Below is a small trained network, with its code and all its weights. Each question gives an input and a class and asks what happens when units are switched off, that is, made to give their printed mean instead of their output.

import numpy as np


def w(rows, s, z=0):
    codes = np.array(rows[::2]) - 128.0
    scale = np.full(codes.shape[1], s)
    scale[-1] = z or s
    return codes * scale


def norm(h):
    return h / np.sqrt((h * h).mean(-1, keepdims=True) + 1e-5)


def f(y):
    return np.maximum(y, 0)


def log_softmax(a):
    a = a - a.max(-1, keepdims=True)
    return a - np.log(np.exp(a).sum(-1, keepdims=True))


def net(x, mask):
    res = np.array(x, float).reshape(1, 8) / 4 @ E
    u = 0
    for l in range(3):
        y = f(norm(res) @ A[l][:, :-1].T + A[l][:, -1])
        res = res + np.where(mask[u : u + 11], y, B[l][:, -1]) @ B[l][:, :-1]
        u += 11
    return log_softmax(norm(res)[-1] @ U[:, :-1].T + U[:, -1])


A, B = {}, {}
E = w([
[83,169,176,14,191],'x0',
[66,152,108,95,101],'x1',
[140,118,138,156,162],'x2',
[89,155,151,208,253],'x3',
[37,109,103,145,99],'x4',
[144,241,134,135,129],'x5',
[174,131,54,178,174],'x6',
[191,180,150,167,106],'x7',
],0.0015)
A[0] = w([
[174,154,101,187,99,103],'L0N1',
[166,113,110,66,180,106],'L0N2',
[135,37,191,118,122,140],'L0N3',
[187,141,127,184,111,107],'L0N4',
[110,96,78,86,53,105],'L0N5',
[194,106,142,174,91,82],'L0N6',
[91,111,184,167,105,2],'L0N7',
[82,153,164,99,82,89],'L0N8',
[131,3,125,110,94,121],'L0N9',
[143,104,161,174,188,118],'L0N10',
[181,99,172,187,127,40],'L0N11',
],0.0033,0.0032)
B[0] = w([
[172,219,89,132,31,201],'L0N1',
[175,143,180,28,92,176],'L0N2',
[133,139,22,193,131,235],'L0N3',
[145,240,93,206,67,202],'L0N4',
[131,94,163,154,247,212],'L0N5',
[200,253,118,178,37,185],'L0N6',
[90,110,178,125,219,129],'L0N7',
[66,202,208,91,37,171],'L0N8',
[91,100,12,219,174,251],'L0N9',
[127,35,160,85,143,206],'L0N10',
[64,170,10,142,94,148],'L0N11',
],0.0025,0.0015)
A[1] = w([
[148,96,140,182,175,9],'L1N1',
[110,28,77,115,72,119],'L1N2',
[89,163,128,163,191,74],'L1N3',
[64,90,209,135,198,25],'L1N4',
[99,108,159,193,186,77],'L1N5',
[102,5,90,127,112,74],'L1N6',
[125,95,83,223,135,190],'L1N7',
[114,175,84,162,160,69],'L1N8',
[94,155,100,169,180,54],'L1N9',
[113,3,102,114,82,125],'L1N10',
[42,179,174,91,87,38],'L1N11',
],0.0036,0.0012)
B[1] = w([
[49,92,162,106,167,154],'L1N1',
[72,70,108,175,233,210],'L1N2',
[98,27,96,121,107,179],'L1N3',
[237,90,126,110,84,183],'L1N4',
[93,14,117,136,155,178],'L1N5',
[20,62,40,234,247,206],'L1N6',
[73,173,116,43,153,254],'L1N7',
[112,97,86,156,118,173],'L1N8',
[81,51,69,138,106,172],'L1N9',
[40,59,50,206,252,210],'L1N10',
[38,159,153,126,41,185],'L1N11',
],0.0035,0.0023)
A[2] = w([
[172,181,72,188,58,97],'L2N1',
[72,56,54,171,107,102],'L2N2',
[253,137,150,89,18,154],'L2N3',
[182,158,72,188,93,91],'L2N4',
[212,141,83,208,82,85],'L2N5',
[227,134,179,187,103,75],'L2N6',
[66,102,113,183,186,115],'L2N7',
[220,101,98,179,77,97],'L2N8',
[166,106,157,129,114,4],'L2N9',
[112,89,69,108,106,1],'L2N10',
[169,167,81,196,52,120],'L2N11',
],0.003,0.0038)
B[2] = w([
[231,137,77,181,82,195],'L2N1',
[82,122,82,193,234,252],'L2N2',
[100,164,141,169,237,211],'L2N3',
[220,203,46,182,51,179],'L2N4',
[226,226,7,178,4,183],'L2N5',
[107,112,28,104,85,149],'L2N6',
[78,84,66,208,152,253],'L2N7',
[94,188,20,178,31,166],'L2N8',
[195,189,182,138,22,128],'L2N9',
[46,73,41,169,149,128],'L2N10',
[237,201,107,226,45,204],'L2N11',
],0.0033,0.0021)
U = w([
[182,237,213,166,48,18],'0',
[248,4,247,133,201,7],'1',
[239,21,178,30,12,1],'2',
[4,250,252,3,6,222],'3',
[3,4,4,252,252,255],'4',
[252,229,252,5,250,90],'5',
[252,252,4,252,4,246],'6',
[182,6,252,43,87,5],'7',
],0.0048,0.0047)

Each question gives the input, the list of numbers given to net, and the class t.
The units are the neurons (one row each of A and B). Each row of codes is followed by its name. A weight is (code - 128) times the scale printed after its matrix; where a second scale follows, it is the last column's (A, B and U).
mask holds one flag per neuron, layer by layer. A switched-off neuron (its flag False) gives its mean, the last column of its row in B, instead of its output. The means were averaged over made-up inputs and are rounded, as every weight is.
A unit's drop is (log p(t) with every unit on - log p(t) with that unit switched off) / (log p(t) with every unit on - log p(t) with every unit switched off).
unit that matters most: the unit with the biggest drop
top k neurons: the k neurons with the biggest drops, biggest first
top k neurons in layer l: the k neurons of layer l with the biggest drops, biggest first
drop of u: that unit's drop, to one decimal
input [-3,8,3,7,8,6,-8,2], class 3: unit that matters most : L1N11
input [-2,0,2,4,-6,0,-8,1], class 7: top 3 neurons in layer 1 : L1N6, L1N10, L1N4
input [-1,-7,2,-1,4,4,1,-4], class 6: top 2 neurons : L0N1, L0N4
input [8,6,5,4,-2,3,5,-3], class 3: top 2 neurons in layer 0 : L0N9, L0N2
input [7,3,8,6,0,-3,-2,3], class 7: top 3 neurons in layer 1 : L1N4, L1N6, L1N10
input [2,5,8,3,-7,-3,7,-1], class 1: top 2 neurons in layer 1 : L1N6, L1N10
input [3,-2,-4,-1,5,0,2,6], class 3: top 2 neurons in layer 1 : L1N11, L1N4
input [4,-2,6,5,-8,5,6,4], class 5: top 3 neurons : L1N6, L1N10, L0N9
input [8,-8,-4,5,-4,3,3,-8], class 5: top 2 neurons in layer 0 : L0N2, L0N9
input [-3,-8,-6,1,-3,4,-4,-7], class 6: top 2 neurons in layer 0 : L0N6, L0N4
input [7,6,-4,-3,-8,1,3,1], class 5: drop of L0N11 : 0.0
input [2,-2,-3,2,8,3,6,7], class 6: drop of L0N5 : 0.1
input [-7,-7,-3,2,-3,-4,-4,2], class 6: drop of L0N6 : 0.3
input [-8,4,6,1,2,-2,3,2], class 6: unit that matters most : L0N1
input [8,6,3,-4,7,6,7,-8], class 3: drop of L1N10 : 0.2
